Here is a tiny trained network, its code and every weight. The questions are about switching its units off for an input and a target symbol, where a switched-off unit gives its printed mean instead of its output.

import numpy as np


def w(rows, s, z=0):
    codes = np.array(rows[::2]) - 128.0
    scale = np.full(codes.shape[1], s)
    scale[-1] = z or s
    return codes * scale


def norm(h):
    return h / np.sqrt((h * h).mean(-1, keepdims=True) + 1e-5)


def f(y):
    return y / 2 * (1 + np.tanh(0.7978845608 * (y + 0.044715 * y**3)))


def softmax(a):
    e = np.exp(a - a.max(-1, keepdims=True))
    return e / e.sum(-1, keepdims=True)


def log_softmax(a):
    a = a - a.max(-1, keepdims=True)
    return a - np.log(np.exp(a).sum(-1, keepdims=True))


def net(x, mask):
    ids = ['αγδζηλμξπστφψ'.index(c) for c in x.split()]
    T = len(ids)
    res = E[ids] + P[:T]
    u = 0
    for l in range(2):
        r = norm(res)
        for j in range(2):
            rows = slice(3 * j, 3 * j + 3)
            q, k, v = (r @ M[l][rows].T for M in (Q, K, V))
            z = softmax(np.where(np.tri(T) > 0, q @ k.T / 3**0.5, -1e9)) @ v
            o = O[l][rows]
            res = res + np.where(mask[u + j], z, o[:, -1]) @ o[:, :-1]
        u += 2
        y = f(norm(res) @ A[l][:, :-1].T + A[l][:, -1])
        res = res + np.where(mask[u : u + 4], y, B[l][:, -1]) @ B[l][:, :-1]
        u += 4
    return log_softmax(norm(res)[-1] @ U[:, :-1].T + U[:, -1])


Q, K, V, O, A, B = {}, {}, {}, {}, {}, {}
E = w([
[45,145,145,66],'α',
[114,129,115,130],'γ',
[132,87,165,56],'δ',
[105,171,98,13],'ζ',
[122,127,146,151],'η',
[103,119,160,98],'λ',
[156,115,110,54],'μ',
[142,156,120,67],'ξ',
[87,88,156,48],'π',
[85,161,128,58],'σ',
[89,108,153,140],'τ',
[65,126,154,2],'φ',
[90,155,125,123],'ψ',
],0.0011)
P = w([
[159,123,149,92],'0',
[122,53,54,245],'1',
[7,151,208,3],'2',
[118,62,54,243],'3',
[4,152,205,6],'4',
[120,62,63,239],'5',
[2,155,205,7],'6',
[105,73,66,229],'7',
[5,154,206,9],'8',
[115,77,67,231],'9',
[2,154,206,9],'10',
[111,81,66,228],'11',
[3,152,206,14],'12',
],0.00082)
Q[0] = w([
[146,193,171,214],'0.h1',
[125,82,124,13],'0.h1',
[103,137,99,238],'0.h1',
[147,3,155,152],'0.h2',
[28,242,139,82],'0.h2',
[37,246,137,84],'0.h2',
],0.0053)
K[0] = w([
[168,42,70,219],'0.h1',
[113,167,224,2],'0.h1',
[104,144,75,186],'0.h1',
[157,39,25,235],'0.h2',
[28,190,185,43],'0.h2',
[33,194,187,42],'0.h2',
],0.0056)
V[0] = w([
[113,132,65,218],'0.h1',
[130,54,104,122],'0.h1',
[154,151,193,40],'0.h1',
[216,198,209,63],'0.h2',
[26,245,136,29],'0.h2',
[209,138,196,128],'0.h2',
],0.0011)
O[0] = w([
[141,113,121,8,54],'0.h1',
[138,73,128,160,136],'0.h1',
[112,150,130,239,191],'0.h1',
[124,50,155,160,107],'0.h2',
[221,83,117,171,252],'0.h2',
[101,91,169,134,73],'0.h2',
],0.0016,0.0011)
A[0] = w([
[188,116,2,146,41],'0.n1',
[133,230,251,128,1],'0.n2',
[89,190,69,95,60],'0.n3',
[248,108,198,133,22],'0.n4',
],0.0028,0.0009)
B[0] = w([
[59,119,186,107,161],'0.n1',
[114,167,252,90,124],'0.n2',
[174,42,170,224,181],'0.n3',
[175,62,82,133,2],'0.n4',
],0.002,0.00088)
Q[1] = w([
[90,247,179,72],'1.h1',
[117,2,58,195],'1.h1',
[3,22,32,184],'1.h1',
[87,20,89,108],'1.h2',
[199,206,226,29],'1.h2',
[208,227,241,27],'1.h2',
],0.0063)
K[1] = w([
[4,93,74,170],'1.h1',
[254,140,177,122],'1.h1',
[253,73,153,221],'1.h1',
[230,39,89,181],'1.h2',
[19,163,112,148],'1.h2',
[17,165,116,143],'1.h2',
],0.0065)
V[1] = w([
[81,74,68,193],'1.h1',
[177,42,189,206],'1.h1',
[176,96,40,220],'1.h1',
[55,77,36,164],'1.h2',
[65,2,216,95],'1.h2',
[197,18,91,118],'1.h2',
],0.0019)
O[1] = w([
[184,131,112,165,229],'1.h1',
[143,148,238,156,182],'1.h1',
[175,176,121,188,198],'1.h1',
[140,67,97,83,141],'1.h2',
[252,104,130,131,254],'1.h2',
[161,163,143,40,193],'1.h2',
],0.0026,0.00091)
A[1] = w([
[123,254,187,108,28],'1.n1',
[175,138,79,16,5],'1.n2',
[219,180,119,207,108],'1.n3',
[58,136,207,98,81],'1.n4',
],0.0035,0.0027)
B[1] = w([
[61,125,213,64,231],'1.n1',
[42,167,48,171,29],'1.n2',
[84,162,32,172,244],'1.n3',
[91,109,3,229,255],'1.n4',
],0.004,0.00051)
U = w([
[180,4,97,63,155],'α',
[207,242,4,253,172],'γ',
[252,251,201,3,147],'δ',
[24,7,15,5,80],'ζ',
[247,35,158,253,77],'η',
[222,203,251,251,82],'λ',
[5,249,4,12,78],'μ',
[4,101,253,4,228],'ξ',
[251,128,4,3,146],'π',
[4,4,82,252,152],'σ',
[245,22,250,143,97],'τ',
[252,5,164,12,117],'φ',
[35,251,194,248,3],'ψ',
],0.0066,0.003)

Each question gives the input, a string of symbols that net reads in full, and the target symbol t.
The units are the heads (3 rows each of Q, K, V and O) and the neurons (one row each of A and B). Each row of codes is followed by its name. A weight is (code - 128) times the scale printed after its matrix; where a second scale follows, it is the last column's (O, A, B and U).
mask holds one flag per unit, layer by layer, with each layer's heads first. A switched-off unit (its flag False) gives its mean, the last column of its rows in O or B, instead of its output. The means were averaged over made-up inputs and are rounded, as every weight is.
A unit's drop is (log p(t) with every unit on - log p(t) with that unit switched off) / (log p(t) with every unit on - log p(t) with every unit switched off).
The circuit of an input: a set's keep is (log p(t) with only the set's units on - log p(t) with every unit switched off) / (log p(t) with every unit on - log p(t) with every unit switched off). Starting from all 12 units, units are removed one at a time, each time the one whose removal leaves the highest keep (on an exact tie, the one counted first), for as long as the keep stays at least 0.8.
circuit, biggest first: the units of the circuit, biggest drop first
top k neurons: the k neurons with the biggest drops, biggest first
k most important neurons of layer l: the k neurons of layer l with the biggest drops, biggest first
heads that matter: for each layer, one digit per head in row order, 1 if its drop is at least 0.15 and else 0, layers parted by /
input μ γ π τ ξ γ σ ξ ψ η γ γ, target μ: top 2 neurons : 1.n2; 0.n4
input δ ζ γ ξ μ τ ξ δ σ ζ, target δ: circuit, biggest first : 1.n4
input ζ γ γ σ μ γ, target ζ: heads that matter : 10 / 11
input σ τ ξ ζ φ, target ζ: circuit, biggest first : 1.h2; 1.n4; 0.h2
input δ λ σ ψ ζ α, target δ: circuit, biggest first : 1.h2; 1.n4
input γ η γ η ξ σ μ α, target γ: top 2 neurons : 1.n3; 0.n4
input μ γ ξ φ τ, target η: circuit, biggest first : 1.h2; 0.h2; 1.n1
input σ σ ξ α γ γ σ ξ γ δ α, target σ: heads that matter : 00 / 01
input π μ ξ ξ δ ζ ζ γ δ γ λ ξ, target π: heads that matter : 10 / 11
input ζ η γ ξ ξ η γ δ ξ σ, target ζ: heads that matter : 11 / 11
input φ σ ζ ζ ξ γ σ γ, target φ: circuit, biggest first : 0.h1; 1.n4
input γ ξ τ, target η: circuit, biggest first : 1.h2; 0.n1; 1.n4; 1.n2
input λ τ γ π τ φ γ ψ σ γ, target λ: top 3 neurons : 0.n4; 0.n1; 1.n2
input σ σ σ ζ, target σ: circuit, biggest first : 0.n1; 1.h2
input ξ φ γ σ σ γ α ξ ξ γ, target ξ: heads that matter : 11 / 01
input π μ λ π δ φ γ η ξ σ σ σ, target π: top neuron : 0.n4
input ξ σ γ λ π ψ μ σ, target ξ: circuit, biggest first : 1.h2; 1.n1; 0.n4
input μ σ ζ ζ μ ζ μ σ μ ζ, target μ: heads that matter : 01 / 01
input φ σ σ σ φ μ γ λ ζ ξ, target φ: heads that matter : 11 / 10
input ζ γ ξ σ, target ζ: circuit, biggest first : 1.h1; 0.h2
input μ μ ζ σ, target μ: circuit, biggest first : 1.h2; 0.n4; 0.h1
input σ γ λ π π δ ζ γ α, target σ: heads that matter : 01 / 01
input δ ξ σ σ, target δ: 3 most important neurons of layer 0 : 0.n4; 0.n1; 0.n2
input ψ μ δ σ, target ψ: top 2 neurons : 0.n4; 0.n1
input δ μ ξ η σ π δ ζ ζ γ, target δ: top 4 neurons : 1.n4; 0.n4; 0.n1; 0.n2
input τ μ γ σ, target τ: top 3 neurons : 0.n3; 0.n1; 0.n2
input σ η η φ ξ ξ μ ξ ξ α μ, target π: most important neuron of layer 0 : 0.n2
input δ σ ξ δ σ σ ψ σ γ δ, target δ: top 2 neurons : 0.n4; 1.n4
input γ α σ μ λ ξ σ δ, target γ: heads that matter : 11 / 10
input ξ γ σ μ, target ξ: most important neuron of layer 1 : 1.n1
